Table B holds the same points as the rows below, measured another way and shuffled. Each row below is followed by which row of B it is.
In the rows, zero is written as 128.
B (24 x 59):
[[134 161  70 110 188 135 229 110 151 179 156 110  83 150 123 123  35 219
  234 133 147 165 137 148 163 125  86 128 127 117 140  90 126 142 106 122
  113 193  80 132 156 159 119 118  92  91 175 142  58  92 125 176 163 133
  162 116 148 112 163]
 [141  87  99 103 145 136 115 119 155 137 128 182  76 183 136 116 117 176
  164 149 150  68 114 133 200  97  95 117  99 112 154 128 105 158 127 126
  102 136 153 121 151 103 135 122  87 140  90 136 121  31 108 135 190 117
  153 158 136 132 159]
 [161  94  58 138  83 126 130 120 176  97 154 142  70 184 116 103  98 146
  221 144  93 126 140 141 158  88  92 146 130  82 149 149 128 165 148 131
  116 138 128 105 129 164  89  99 110 129 124 105  81 120 104 165 164 142
  184 114 163 119 115]
 [199  79 112 120 142 103 123 117 174 147 134 156 134 158 110 115  56 171
  216 154 111 134 137 139 138 131 114 113 132 100 126 102 126 135 185 135
  113 146 117  91 122 119 122 123  95 135 112 111  53 136 124 158 180 172
  166 139 140 127 120]
 [157 121  79  82 129 146 135 112 148 159 181 124 100 185 107 103  73 179
  191  98 125 127 165 152 117 108  96 118 131 121 144 167 131  93 157 140
  103 185 135 130 121 117 130 150 121 108 139 108 119  99 137 125 184 138
  160 118 130 134 167]
 [157 111  45 115 100 133 174 120 141 142 132 139 113 223  91 101  86 174
  145 149 115 129 146 147 130 107 113 122 146 120 136 142 136  93 132 152
  125 163 123 120 142 136 127 112 119 103 162 115 109 103 186 124 116 126
  147 120 158 134 182]
 [132 141  93 103 155 133 182  99 134 192 117 140 103 163 127 108  96 191
  163 109 137 152 122 146 122 132 125 106 124 130 118  99 133 137 119 135
  107 172 143 136 162 107 144 147 116 112 146 153 126  83 137 124 150 157
  132 145 130 126 193]
 [130 144 116 100 168 126 110 118 146 120 130 157  87 201 136 125 147 158
  134 127 131  80 113 135 155 146 100  78 121 138 138 142 122 150  67 120
  118 148 168 159 132 103 154 130 121  94 106 151 157  61 134 107 181  81
  130 127 119 113 184]
 [159 157  88  64 159 138 206  91 190 134 121 117  96 173 153 121  48 219
  240 153 147 114 134 145 179 142 140 116 131 120 124 103 118 125 138 117
  106 157  77 157 135 123 139  99 100 130 125 127 148 103 140 175 154 129
  180 134 136 126 166]
 [148 134  91 154 108 134 195 113 173 174  95 132 109 171 110 109  61 204
  202 148  88 124 129 144 165 119  93 102 129 117 146 132 145 124 109 138
  111 162 139 125 140 163 112 106  94 121 150 114 136  85 137 140 123 140
  142 117 177 140 168]
 [155  93 148  80 158 119 166 100 166 126 133 122  89 136 136 119 107 134
  185 153 136 129 131 140 138 123 127 126 122 128 152 124 120 155 141 119
  107 155 155 143 127  82 149 134 146 147  87 114 130 106 100 142 228 125
  164 155  99 112 202]
 [157 114  74  91 149 117  87 107 138  97 147 104  74 198 132 112 119 139
  195 136 149 129 124 146 123  99 103 133 133 127 145 126 126 114 100 122
  119 130 127 135 134 107 145 122 123 152 114 119 116 122  99 144 171 136
  164 136 122 116 182]
 [140 111 108  61 148 126 136 105 171 130 148 112 111 201 115 110 135 173
  216 146 137 106 131 142 139 138 139 126 128 106 123 174 117 127 183 142
  120 183 147 129 127  88 134 112 116 129 103 122 108  84 140 154 215 128
  161 153 109 109 178]
 [153 129  86 110 177 103 174  64 168 127 137  77 102 143 160 117 127 173
  216 166 172 130 111 122 171 105 124 115 146 117  78  95  99 143 125 126
  118 122 120 132 111  86 123  94  76 137 127 137  78 125 128 202 123 113
  150 147 150 119 164]
 [161 141 102  78 158 113 211 101 177 189 164 132  90 180 111 113  78 200
  200 113 136 100 171 139 126 168  99  96 144 114 126 137 129 123 131 130
  100 147 124 149 119 114 124 137 119  79 135 138 164  83 141 133 152 133
  170 121 116 130 146]
 [172  95  74 116 135 142  98 101 167  98 138 138 103 206 134 119 115 167
  176 168 143 101 119 114 147 132  78 114 140 117 106 138 119 140 139 131
  119 163 146  97 134  94 154 133  58 141  91 132  95 106 155 170 165 133
  146 165 125 129 169]
 [158  92  72 135 140 111 184 135 176 162 126 189  49 188  64 113 102 172
  181 142 120 110 131 133 133 136  67 113 129 119 147 167 130 136 107 130
  113 153 134 142 149 124 118 139 102  94 184 111 195  98 136 129 159 152
  171 121 139 137 173]
 [138 135  86  93 147 134 159 109 157 136 150  91  78 169 112 111 114 166
  194 136 151 125 146 134 141 132  76  84 137 125 134 193 117 200 126 105
  119 181 113 146 145 122 109 128 119  83 124 115 128  66 128 177 155  99
  150 157 116 100 179]
 [161  57 126 112 116 119 133 152 187 128 162 140 100 168 136 136  87 147
  189 132  91  94 139 135 143 109  94 127 132 113 146 127 130 150 152 143
  103 160 124 128  97 127 124 136  97 137  91  79 121  81 109 119 165 149
  154 115 144 125 123]
 [162 105 101 109 176 124 162 126 164 129 151 154 100 169 112 132  96 139
  193 138 115 104 150 131 179  85  87 128 129 107 172 147 134 117 162 154
  122 127 137 127 141 106 126 114  72 141 143 120 110  67 120 125 179 134
  152 133 131 141 194]
 [164 148  96 142 149 122 216  88 180 115 115 132  91 155 180 123 143 162
  161 161 145 134 135 145 173 150 141 128 127 109 111 103 134 170 115 121
  132 143 151 129 152  96 132 126 125 147 120 108 155  66 117 137 156 118
  147 133 126 108 175]
 [144 160 110 120 176 132 150 113 160 138 137 150  81 169 105 129 105 170
  170 146 160 116 127 144 151 154  91 117 114 117 146 152 118 160 102 120
  121 202 161 131 133 109 152 162 103  88 118 130 136  67 128 175 176 124
  140 114 139 127 188]
 [140 161  75  92 219 150 220  95 154 167 138 145  87 159 150 128  50 241
  209 113 155 110 123 158 204 124 108 105 104 134 134 102 120 122  88 127
  103 180 101 147 148 122 132 130  70 110 174 152 154  66 113 139 169 109
  157  95 153 128 168]
 [149 138  83 108 236 116 135 128 156  93 148 138  74 182 134 124  89 170
  200 147 151 127 117 132 175 118 106  87 144 127 154 137 116 147  87 121
  119 148 109 144 154 110 139 123  89 130 136 153 111 104 129 178 165 108
  154 136 116 112 185]]
Rows of B count from 0, top down.

[105  94 130 125  96  66 157  99 143  83  80 117 194 139 107 105  81 147
  96 164 192  99 128  63 152 158 135 130 160 125 156 115 137 164  42 174
 112 148 142 136 155 100 120 125 111  96 120 118 130 121 117  91]
13
[ 96  76 115  98  98  98 127 123 121 122 101 119 129 135 130  94 125 150
 108 151 180 137 147  92 143 114 157 144 172 118 194 117 142 107 114 120
 130 166 128 114 157 133 135 206 115 134 115  97 150 126 106  76]
19
[123  93 135 115  77 114 126  93 110 101  94 103 208 116  85 118 126 152
  88 173 225 134 114 127 153 132 133 152 154 129 102 108 133 126 113  92
 112 187 136 157 166 137  96 176 120 125 134  81 138 127 122 146]
23
[ 98  99 139 119  42 109 149  87  56 122 146 129 188 141 104 118  90 128
  66 139 187 130 115  88 142 142 134 128 160 133 102 103 117 121 116 157
  94 129 138 100 146 121  86 184 120 119  93 115 123 134 104 127]
17
[101 114 126  95  63 151 140  86 104  95 133 143 160 130 115 113 114 120
 116 164 193 166 120  74 133 115 146 108 131 121 164 117 137 156  24 155
 124 155 144 119 130 123 120 245 135 139 119 133 137 111 110 100]
2
[ 97 106 140  94  96  89 143  90  95 159  94 128 168 111 129 119  88 126
  71 164 152 126 127  76 106 142 106 143 183 136 154 110 130 129 177 127
 118 136 141 122 143 122 125 145 127 106  95 179 139 114 122 149]
6
[114  65 121  88 124  32 128  74 130 124 102  95 180 109 163 104 107 144
  84 144 178 129 116  11 128 134 121 147 174 132 152 124 159 155 120 154
 106 190 152 152 160  95 106 232 133 112 131 105 143 131  80 132]
22
[ 92 112 120 100 114  63 122 102  64 132 129 105 175 117 142 140 129 138
 113 150 182 136 105 127 113 120 145 153 140 122 114 101 141 145 113 126
 117 172 137 113 126 146  77 127  75 103 129 112 142 123 122 127]
7
[126  83 131  99  63  97 138  76  85 154 101 151 169 127 142 127 103 138
  39 133 141 139 109 124 129 119 133 147 151 128 189 108 129 148 117 134
 122 145 143 145 160 151 128 206  67 137 141 114 131 129 118 123]
16
[112 102 128 116 111 107 129 114 100 118 145 145 186 110 146  80 136 151
  76 143 187 137 117  76 124 113 132 177 153 115 132  89 137 179 150 160
 113 149 141 133 149 125 122 207  81 127 126 120 120 129 133  72]
21
[111 121 138  95  96  92 150  59 119 148 113 130 219 140 127  96 106 143
 116 149 206 143 145  91 103 124 144 123 139 123 130  87 141 128 112 175
 121 164 149 116 155  95 121 147  98 142 158 105 126 129  97  60]
20
[141  53 141  68 105  67 172  72 108 139  83 101 210 114 106  65  90 106
  79 173 154 131 118  72 143 155 148 148 158 119 139 133 134 164 100 163
 108 152 144 140 176 100  70 222 134 134 111 117 145 123 101 114]
8
[112 111 125  98 113 141 113  53 109  95 111 121 176 106 113 111  93 112
  96 176 207 138 101 118 156 114 143 108 158 125 143 126 134 146  85 111
 120 153 145 130 173 137  83 113 132 125 132 111 136 131 119 109]
11
[107  56 114  97  93  78 157 100  88 132 137 135 196 159 147  91  93 122
  68 154  98 107 131  87 138 132 111 137 169 118 175 127 133 144 108 158
 101 127 137 130 160 152 102 215 102 126 143 139 136 133 114 134]
14
[104 115 174 114 106 113 126  99  87 119  86 129 200 118 124 105  94 123
  73 147 153 124 111 103 154 116 167 131 153 129 187 101 137 133 157 137
 122 152 143 108 153 116  75 165 101 116 120 134 136 123 114  50]
10
[111 124 132 110 114 114 153  90  90 122  92 151 134 107 137  91 130 140
 120 114 149 151 124 112 137 142 132 103 144 131 166 110 122 156  80 122
 100 152 147  88 138 146  91 221  95  91 134 122 131 132 114  75]
18
[ 91  82 135 111  83 104 144  84 103 119 113 140 178 133 134  65 110 125
 111 182 193 135 111  80 147 122 142 160 160 118 160  97 128 144 128 161
 115 179 130  89 113 138  65 185 139 141 115 167 142 143 122  78]
12
[102 126 111  74  93 100 142  96  98 162  87 121 105 133 147 113  99 166
  85 141 162 147 150  76 118 119 118 143 146 143 140 137 140 154  98 185
 118 127 155 157 142 136 147 225 112 108 108 104 127 112 108 141]
9
[ 87  64 108  92 121 123 137 100  97 137  80 120  89 137 117  90  97 142
 100 175 210 155 129 133  91 125 130 155 147 124 131  92 134 143 118 165
 112 148 144 115 159 139 144 181 124 134 112 112 126 131 117 183]
5
[114  84 124 123 104 112 140 116 132 120  89 113 175 118 116  80 115 134
  65 176 195 139 112   4 110 146 123 133 161 144 123 104 129 146 108 139
 102 173 140 158 176 104 115 225 145 131 117 109 143 152  90 151]
0
[ 87  61 129 102 122 121 118  96 102 108 158 133 128 124 150  69  91 114
  97 151 164 129 115  76 145 121 115 138 169 117 187 129 141 132 135 147
 110 128 138 103 145 142 111 210 128 120 127 156 133 122 110 136]
4
[108  69 126  97  93  89 157 132  68 116 104 124 182 129 110  85 118 147
 147 125 229 125 137 113 160 142 135 130 156 139 161  92 127 150  62 143
 134 112 142 107 109 123 127 144 109 126 103 112 119 122 164 128]
15
[100 110 151 124 102 106 133 145 122 145 103 140 150 146 129  87 120 147
 141 160 151 136 141  95 161 140 127  90 149 137 169 133 135 132  46 127
 122 115 152 147 125 123 135 213 168 128 134 172 118 137 125  91]
3
[106  82 134 100  99  53 146  87  66 132  82 117 172 105 148 113  95 142
 135 144 194 145 127  74 122 148 139 112 159 137 187 117 131 158 108 124
 109 157 134 118 128 124 114 219 100 138  82 117 141 147 118  51]
1
